Below are the code and all the weights of a small trained network. Each question names an input and a target symbol and asks about switching units off, where a switched-off unit gives its printed mean instead of its output.

import numpy as np


def w(rows, s, z=0):
    codes = np.array(rows[::2]) - 128.0
    scale = np.full(codes.shape[1], s)
    scale[-1] = z or s
    return codes * scale


def norm(h):
    return h / np.sqrt((h * h).mean(-1, keepdims=True) + 1e-5)


def f(y):
    return np.maximum(y, 0)


def softmax(a):
    e = np.exp(a - a.max(-1, keepdims=True))
    return e / e.sum(-1, keepdims=True)


def log_softmax(a):
    a = a - a.max(-1, keepdims=True)
    return a - np.log(np.exp(a).sum(-1, keepdims=True))


def net(x, mask):
    ids = ['ΠΩζηλξ'.index(c) for c in x.split()]
    T = len(ids)
    res = E[ids] + P[:T]
    u = 0
    for l in range(2):
        q, k, v = (norm(res) @ M[l].T for M in (Q, K, V))
        z = softmax(np.where(np.tri(T) > 0, q @ k.T / 3**0.5, -1e9)) @ v
        res = res + np.where(mask[u], z, O[l][:, -1]) @ O[l][:, :-1]
        u += 1
        y = f(norm(res) @ A[l][:, :-1].T + A[l][:, -1])
        res = res + np.where(mask[u : u + 12], y, B[l][:, -1]) @ B[l][:, :-1]
        u += 12
    return log_softmax(norm(res)[-1] @ U[:, :-1].T + U[:, -1])


Q, K, V, O, A, B = {}, {}, {}, {}, {}, {}
E = w([
[247,112,108,177,134,96,111],'Π',
[205,89,46,110,81,158,202],'Ω',
[77,131,139,131,67,88,114],'ζ',
[123,167,109,207,62,132,135],'η',
[200,82,119,142,147,37,69],'λ',
[109,141,181,62,116,156,111],'ξ',
],0.015)
P = w([
[147,132,169,100,142,110,184],'0',
[158,79,196,151,149,155,128],'1',
[113,101,199,178,209,111,171],'2',
[167,159,80,87,106,123,53],'3',
[100,196,139,137,201,83,168],'4',
[146,175,154,88,31,69,117],'5',
[62,84,127,205,232,166,121],'6',
[89,2,181,196,129,220,80],'7',
[32,185,37,104,203,119,153],'8',
[111,153,66,99,101,114,64],'9',
],0.0098)
Q[0] = w([
[99,255,66,121,251,75,65],'0.h0',
[144,202,87,86,90,118,84],'0.h0',
[203,130,63,96,132,85,48],'0.h0',
],0.025)
K[0] = w([
[35,21,139,225,250,188,148],'0.h0',
[145,46,65,121,129,192,42],'0.h0',
[94,27,165,186,63,210,55],'0.h0',
],0.022)
V[0] = w([
[112,103,188,1,113,83,195],'0.h0',
[72,164,115,137,57,149,232],'0.h0',
[193,135,149,125,165,210,189],'0.h0',
],0.0093)
O[0] = w([
[178,243,100,75,89,137,105,207],'0.h0',
[126,103,104,63,36,33,142,219],'0.h0',
[159,139,255,139,37,122,183,3],'0.h0',
],0.0077,0.0045)
A[0] = w([
[39,114,163,86,83,135,105,161],'0.n0',
[25,214,122,94,106,153,92,129],'0.n1',
[86,116,105,136,76,225,92,83],'0.n2',
[101,139,72,197,61,107,117,94],'0.n3',
[199,37,160,147,148,66,141,188],'0.n4',
[221,104,114,98,157,66,195,123],'0.n5',
[103,104,189,6,169,152,92,125],'0.n6',
[90,199,147,126,65,169,143,8],'0.n7',
[186,130,81,201,90,156,187,133],'0.n8',
[147,133,156,149,181,185,121,102],'0.n9',
[38,236,200,162,108,220,100,123],'0.n10',
[190,69,54,105,141,170,218,3],'0.n11',
],0.012,0.0033)
B[0] = w([
[125,121,171,175,182,60,122,217],'0.n0',
[79,235,114,113,151,122,93,254],'0.n1',
[92,121,135,123,131,126,130,172],'0.n2',
[139,176,152,186,166,112,157,224],'0.n3',
[153,150,60,132,162,114,95,205],'0.n4',
[157,99,69,108,138,166,78,187],'0.n5',
[160,156,130,147,199,169,229,172],'0.n6',
[127,157,201,172,163,202,77,176],'0.n7',
[144,156,62,145,132,97,191,180],'0.n8',
[118,130,92,69,69,115,105,157],'0.n9',
[139,2,126,152,95,180,59,215],'0.n10',
[190,180,200,76,122,118,70,160],'0.n11',
],0.018,0.008)
Q[1] = w([
[193,155,37,124,218,55,89],'1.h0',
[102,58,207,160,59,115,204],'1.h0',
[51,130,245,164,37,147,247],'1.h0',
],0.013)
K[1] = w([
[70,135,111,214,113,149,151],'1.h0',
[241,138,97,112,93,117,126],'1.h0',
[252,146,124,82,78,90,93],'1.h0',
],0.015)
V[1] = w([
[127,184,102,236,98,182,183],'1.h0',
[216,116,136,35,244,233,238],'1.h0',
[3,129,236,77,137,93,111],'1.h0',
],0.013)
O[1] = w([
[186,89,139,188,187,96,118,196],'1.h0',
[60,159,135,104,137,37,91,2],'1.h0',
[140,152,7,142,68,165,128,97],'1.h0',
],0.013,0.0079)
A[1] = w([
[155,44,157,130,84,152,107,155],'1.n0',
[110,30,50,67,39,218,122,105],'1.n1',
[98,155,174,121,153,159,48,86],'1.n2',
[166,55,89,99,106,167,160,53],'1.n3',
[130,105,174,126,171,52,187,63],'1.n4',
[122,153,248,99,63,86,179,49],'1.n5',
[186,114,95,101,147,56,102,155],'1.n6',
[129,70,96,125,137,178,117,105],'1.n7',
[68,234,25,118,116,21,138,2],'1.n8',
[185,181,89,149,135,125,132,150],'1.n9',
[128,106,80,164,156,154,71,123],'1.n10',
[94,192,84,129,117,99,190,128],'1.n11',
],0.018,0.0043)
B[1] = w([
[97,99,127,110,178,130,122,159],'1.n0',
[139,147,3,91,115,79,119,176],'1.n1',
[167,123,124,128,91,185,118,199],'1.n2',
[123,103,145,93,98,118,87,161],'1.n3',
[162,126,58,154,89,140,156,181],'1.n4',
[130,149,161,64,105,33,155,153],'1.n5',
[91,130,151,153,125,148,154,197],'1.n6',
[124,115,138,115,105,89,123,165],'1.n7',
[20,157,113,155,170,134,135,231],'1.n8',
[85,84,134,112,140,110,118,254],'1.n9',
[152,161,170,100,115,135,118,229],'1.n10',
[67,133,151,108,124,126,108,186],'1.n11',
],0.034,0.014)
U = w([
[193,114,75,232,130,119,184,198],'Π',
[180,222,201,104,66,28,162,121],'Ω',
[165,121,12,69,95,80,58,106],'ζ',
[180,195,155,150,57,228,80,156],'η',
[147,2,203,109,172,100,77,6],'λ',
[21,189,126,144,157,112,112,165],'ξ',
],0.0051,0.0017)

Each question gives the input, a string of symbols that net reads in full, and the target symbol t.
The units are the heads (3 rows each of Q, K, V and O) and the neurons (one row each of A and B). Each row of codes is followed by its name. A weight is (code - 128) times the scale printed after its matrix; where a second scale follows, it is the last column's (O, A, B and U).
mask holds one flag per unit, layer by layer, with each layer's heads first. A switched-off unit (its flag False) gives its mean, the last column of its rows in O or B, instead of its output. The means were averaged over made-up inputs and are rounded, as every weight is.
A unit's drop is (log p(t) with every unit on - log p(t) with that unit switched off) / (log p(t) with every unit on - log p(t) with every unit switched off).
The circuit of an input: a set's keep is (log p(t) with only the set's units on - log p(t) with every unit switched off) / (log p(t) with every unit on - log p(t) with every unit switched off). Starting from the 12 units with the biggest drops (on a tie, the unit counted first), units are removed one at a time, each time the one whose removal leaves the highest keep (on an exact tie, the one counted first), for as long as the keep stays at least 0.8.
units of the circuit, in order: the units of the circuit, biggest drop first
most important unit: the unit with the biggest drop
top k neurons: the k neurons with the biggest drops, biggest first
k most important neurons of layer l: the k neurons of layer l with the biggest drops, biggest first
drop when u is switched off: that unit's drop, to one decimal
input ζ η λ ξ ζ λ Ω Ω, target ζ: top 3 neurons -> (0.n4, 0.n1, 1.n1)
input ζ η Ω ξ ζ, target Ω: units of the circuit, in order -> (0.h0, 1.n5)
input ζ η ζ λ ζ Π, target ζ: units of the circuit, in order -> (1.h0, 0.n5, 1.n1)
input ζ η ζ ξ, target Π: top 2 neurons -> (0.n1, 1.n4)
input ξ ζ η Π Ω η, target λ: most important unit -> 0.n10
input ζ η Π, target λ: units of the circuit, in order -> (1.h0, 1.n8)
input Ω ξ η η ζ ζ ζ Π Π ζ, target λ: units of the circuit, in order -> (0.h0, 1.n8, 0.n1)
input ξ Ω Π ζ ξ Ω ζ η λ, target λ: top 3 neurons -> (0.n10, 0.n8, 0.n2)
input ξ ζ η Ω ζ, target Π: top 2 neurons -> (0.n1, 0.n4)
input η ζ ξ η ζ ζ ζ η Π ξ, target Π: top 2 neurons -> (0.n0, 1.n4)
input Ω ζ ζ ξ λ ξ ζ ξ Π η, target η: top 2 neurons -> (0.n10, 0.n7)
input ζ Π η η η, target Π: 2 most important neurons of layer 1 -> (1.n4, 1.n8)
input Π ζ ξ ξ ζ Ω ζ λ Π ξ, target ζ: 2 most important neurons of layer 0 -> (0.n10, 0.n9)
input ξ ζ η ζ ξ η ζ Π ζ ξ, target λ: most important unit -> 0.h0
input ξ ζ ξ λ Ω ζ η Π Ω, target λ: top 4 neurons -> (0.n10, 0.n7, 0.n8, 0.n9)
input ζ ζ ζ ζ η ζ Ω λ, target ζ: top 2 neurons -> (0.n0, 1.n1)
input ζ ζ Π ζ λ ζ η, target ζ: 2 most important neurons of layer 0 -> (0.n10, 0.n9)
input ζ ξ ζ η Ω, target λ: 2 most important neurons of layer 0 -> (0.n7, 0.n5)
input ζ ξ ξ Ω ζ η η Ω ζ, target Π: drop when 1.n8 is switched off -> 0.1
input ζ ζ Π ξ ξ Π ξ η, target λ: drop when 1.n8 is switched off -> 0.2
input ξ ξ ζ, target η: drop when 0.h0 is switched off -> 1.0
input ζ ζ Ω ξ ζ Π ζ ξ, target λ: most important unit -> 0.n10
